Here is a tiny trained network, its code and every weight. The questions are about switching its units off for an input and a class, where a switched-off unit gives its printed mean instead of its output.

import numpy as np


def w(rows, s, z=0):
    codes = np.array(rows[::2]) - 128.0
    scale = np.full(codes.shape[1], s)
    scale[-1] = z or s
    return codes * scale


def norm(h):
    return h / np.sqrt((h * h).mean(-1, keepdims=True) + 1e-5)


def f(y):
    return y / 2 * (1 + np.tanh(0.7978845608 * (y + 0.044715 * y**3)))


def log_softmax(a):
    a = a - a.max(-1, keepdims=True)
    return a - np.log(np.exp(a).sum(-1, keepdims=True))


def net(x, mask):
    res = np.array(x, float).reshape(1, 8) / 4 @ E
    u = 0
    for l in range(2):
        y = f(norm(res) @ A[l][:, :-1].T + A[l][:, -1])
        res = res + np.where(mask[u : u + 12], y, B[l][:, -1]) @ B[l][:, :-1]
        u += 12
    return log_softmax(norm(res)[-1] @ U[:, :-1].T + U[:, -1])


A, B = {}, {}
E = w([
[132,96,99,204,142,71,61,93,100,108],'x0',
[118,186,196,180,147,128,94,236,133,68],'x1',
[128,126,128,128,128,130,124,127,125,128],'x2',
[5,134,178,198,117,233,136,95,73,192],'x3',
[61,120,57,101,153,131,114,163,129,109],'x4',
[132,223,135,69,191,111,63,101,133,197],'x5',
[70,82,190,41,43,73,53,134,120,132],'x6',
[139,61,149,152,167,70,156,212,113,230],'x7',
],0.0029)
A[0] = w([
[141,87,110,92,104,128,171,59,137,186,52],'0.n1',
[140,163,89,156,152,142,142,149,134,136,2],'0.n2',
[118,79,120,140,108,118,179,130,117,82,27],'0.n3',
[138,120,194,83,71,137,102,132,109,120,37],'0.n4',
[88,172,141,127,65,160,194,148,120,163,112],'0.n5',
[114,157,151,114,155,116,102,105,108,119,108],'0.n6',
[201,133,85,90,65,111,148,199,107,94,177],'0.n7',
[82,115,145,93,47,84,80,143,149,150,99],'0.n8',
[211,139,216,176,99,109,130,61,110,142,67],'0.n9',
[94,81,142,157,96,136,176,127,65,83,105],'0.n10',
[155,165,213,144,122,155,128,189,139,112,92],'0.n11',
[43,109,3,96,181,138,87,184,105,95,167],'0.n12',
],0.0061,0.0021)
B[0] = w([
[82,127,16,124,90,117,107,162,126,130,183],'0.n1',
[129,85,127,101,127,127,144,112,59,127,122],'0.n2',
[147,126,148,148,107,184,102,157,141,147,141],'0.n3',
[93,125,121,116,171,127,163,134,77,103,164],'0.n4',
[139,117,149,82,152,122,121,129,184,117,188],'0.n5',
[165,81,108,126,127,134,101,117,123,126,138],'0.n6',
[131,104,153,116,150,135,102,113,194,129,253],'0.n7',
[140,83,131,99,180,135,188,111,35,63,211],'0.n8',
[119,175,136,107,39,90,204,151,126,129,186],'0.n9',
[191,93,139,135,100,166,69,140,168,140,189],'0.n10',
[71,125,2,103,93,110,116,142,131,134,186],'0.n11',
[175,176,183,138,33,94,188,120,116,147,240],'0.n12',
],0.0061,0.0027)
A[1] = w([
[202,172,70,192,193,190,211,132,127,130,148],'1.n1',
[95,187,182,179,161,132,95,236,120,54,186],'1.n2',
[69,116,95,53,153,153,203,153,215,86,109],'1.n3',
[133,207,118,79,161,84,86,115,70,179,151],'1.n4',
[117,174,161,99,59,95,203,125,110,147,10],'1.n5',
[147,59,173,123,151,84,175,184,121,229,95],'1.n6',
[145,101,123,255,99,22,52,55,74,89,99],'1.n7',
[145,207,154,89,177,132,68,88,86,197,21],'1.n8',
[103,137,16,133,91,131,84,141,125,116,78],'1.n9',
[14,134,182,177,105,214,117,105,84,186,167],'1.n10',
[140,162,117,123,132,86,86,210,123,77,89],'1.n11',
[148,172,149,99,86,183,125,45,132,46,84],'1.n12',
],0.0054,0.0013)
B[1] = w([
[61,51,201,24,99,83,98,130,41,65,224],'1.n1',
[121,67,40,92,85,130,130,44,108,200,187],'1.n2',
[150,159,197,160,165,147,119,105,107,205,250],'1.n3',
[134,54,172,166,89,231,132,153,168,92,198],'1.n4',
[129,120,157,179,88,98,178,182,124,104,184],'1.n5',
[66,244,65,219,158,170,44,102,97,56,238],'1.n6',
[88,182,203,57,185,207,161,174,158,201,226],'1.n7',
[132,33,127,182,58,147,116,180,152,108,154],'1.n8',
[91,97,126,148,112,113,145,96,121,199,146],'1.n9',
[254,145,101,76,166,20,155,100,193,70,239],'1.n10',
[138,109,99,158,111,125,198,33,117,159,168],'1.n11',
[78,164,62,242,199,102,72,202,93,154,254],'1.n12',
],0.0063,0.0028)
U = w([
[89,68,178,49,167,108,131,117,2,33,147],'0',
[254,157,120,97,198,71,129,79,225,84,137],'1',
[90,101,47,113,70,132,153,67,112,233,111],'2',
[70,212,88,219,182,148,51,168,96,94,128],'3',
[163,44,188,168,56,223,85,183,195,91,69],'4',
[140,204,175,144,33,78,227,182,107,116,44],'5',
[106,175,216,91,191,185,143,153,144,207,254],'6',
],0.0095,0.0026)

Each question gives the input, the list of numbers given to net, and the class t.
The units are the neurons (one row each of A and B). Each row of codes is followed by its name. A weight is (code - 128) times the scale printed after its matrix; where a second scale follows, it is the last column's (A, B and U).
mask holds one flag per neuron, layer by layer. A switched-off neuron (its flag False) gives its mean, the last column of its row in B, instead of its output. The means were averaged over made-up inputs and are rounded, as every weight is.
A unit's drop is (log p(t) with every unit on - log p(t) with that unit switched off) / (log p(t) with every unit on - log p(t) with every unit switched off).
The circuit of an input: a set's keep is (log p(t) with only the set's units on - log p(t) with every unit switched off) / (log p(t) with every unit on - log p(t) with every unit switched off). Starting from the 12 units with the biggest drops (on a tie, the unit counted first), units are removed one at a time, each time the one whose removal leaves the highest keep (on an exact tie, the one counted first), for as long as the keep stays at least 0.8.
units of the circuit, in order: the units of the circuit, biggest drop first
unit that matters most: the unit with the biggest drop
top k neurons: the k neurons with the biggest drops, biggest first
k most important neurons of layer l: the k neurons of layer l with the biggest drops, biggest first
input [8,-4,4,8,7,6,-7,0], class 1: units of the circuit, in order => 1.n10
input [-1,-5,5,6,-8,5,-2,5], class 5: units of the circuit, in order => 0.n9, 1.n5
input [5,-6,-5,-6,5,-8,1,1], class 4: top 2 neurons => 1.n10, 0.n3
input [-2,8,-4,7,6,7,-7,-3], class 2: top 3 neurons => 1.n2, 0.n8, 0.n11
input [-8,0,-1,0,-6,8,-3,-6], class 4: units of the circuit, in order => 1.n8, 1.n4
input [2,-8,-6,8,-2,2,-8,-3], class 0: top 3 neurons => 1.n1, 0.n11, 0.n7
input [4,-6,-5,0,-4,7,-5,6], class 4: 2 most important neurons of layer 0 => 0.n11, 0.n8
input [-2,4,-4,1,-4,1,3,-6], class 3: 2 most important neurons of layer 1 => 1.n12, 1.n1
input [-2,-6,8,-4,-1,6,-5,7], class 3: 2 most important neurons of layer 1 => 1.n6, 1.n2
input [5,-2,4,2,-6,4,-8,8], class 0: 2 most important neurons of layer 1 => 1.n1, 1.n12
input [0,-2,-7,1,-4,-2,-4,-1], class 0: 2 most important neurons of layer 0 => 0.n12, 0.n11
input [-5,7,1,6,-7,1,-3,-1], class 2: 2 most important neurons of layer 1 => 1.n2, 1.n9
input [-4,-4,-3,1,-5,1,6,0], class 0: top 4 neurons => 0.n8, 0.n12, 0.n4, 1.n7
input [-7,1,-5,6,7,6,6,1], class 5: units of the circuit, in order => 0.n12, 1.n5
input [-8,-3,7,-7,3,-3,2,-4], class 6: top 3 neurons => 1.n3, 1.n10, 0.n10
input [3,-3,4,-4,7,8,-1,4], class 4: unit that matters most => 1.n4
input [8,4,1,8,3,4,-7,-6], class 1: top 3 neurons => 1.n10, 0.n8, 1.n6
input [-3,-2,8,7,7,2,1,2], class 1: top 2 neurons => 1.n10, 0.n9
input [7,-2,6,4,5,4,3,-5], class 6: top 3 neurons => 1.n7, 1.n6, 0.n9
input [0,5,-2,-7,-8,8,-8,7], class 0: top neuron => 1.n1
input [4,1,7,8,7,6,2,-8], class 1: top 2 neurons => 1.n10, 1.n6
input [-4,-2,-7,3,1,-8,-1,4], class 4: top 2 neurons => 0.n10, 1.n12
input [-5,-8,4,8,-5,-3,8,-5], class 0: 2 most important neurons of layer 1 => 1.n2, 1.n11
input [7,6,-3,-5,-7,-7,1,7], class 3: top 2 neurons => 1.n6, 1.n10
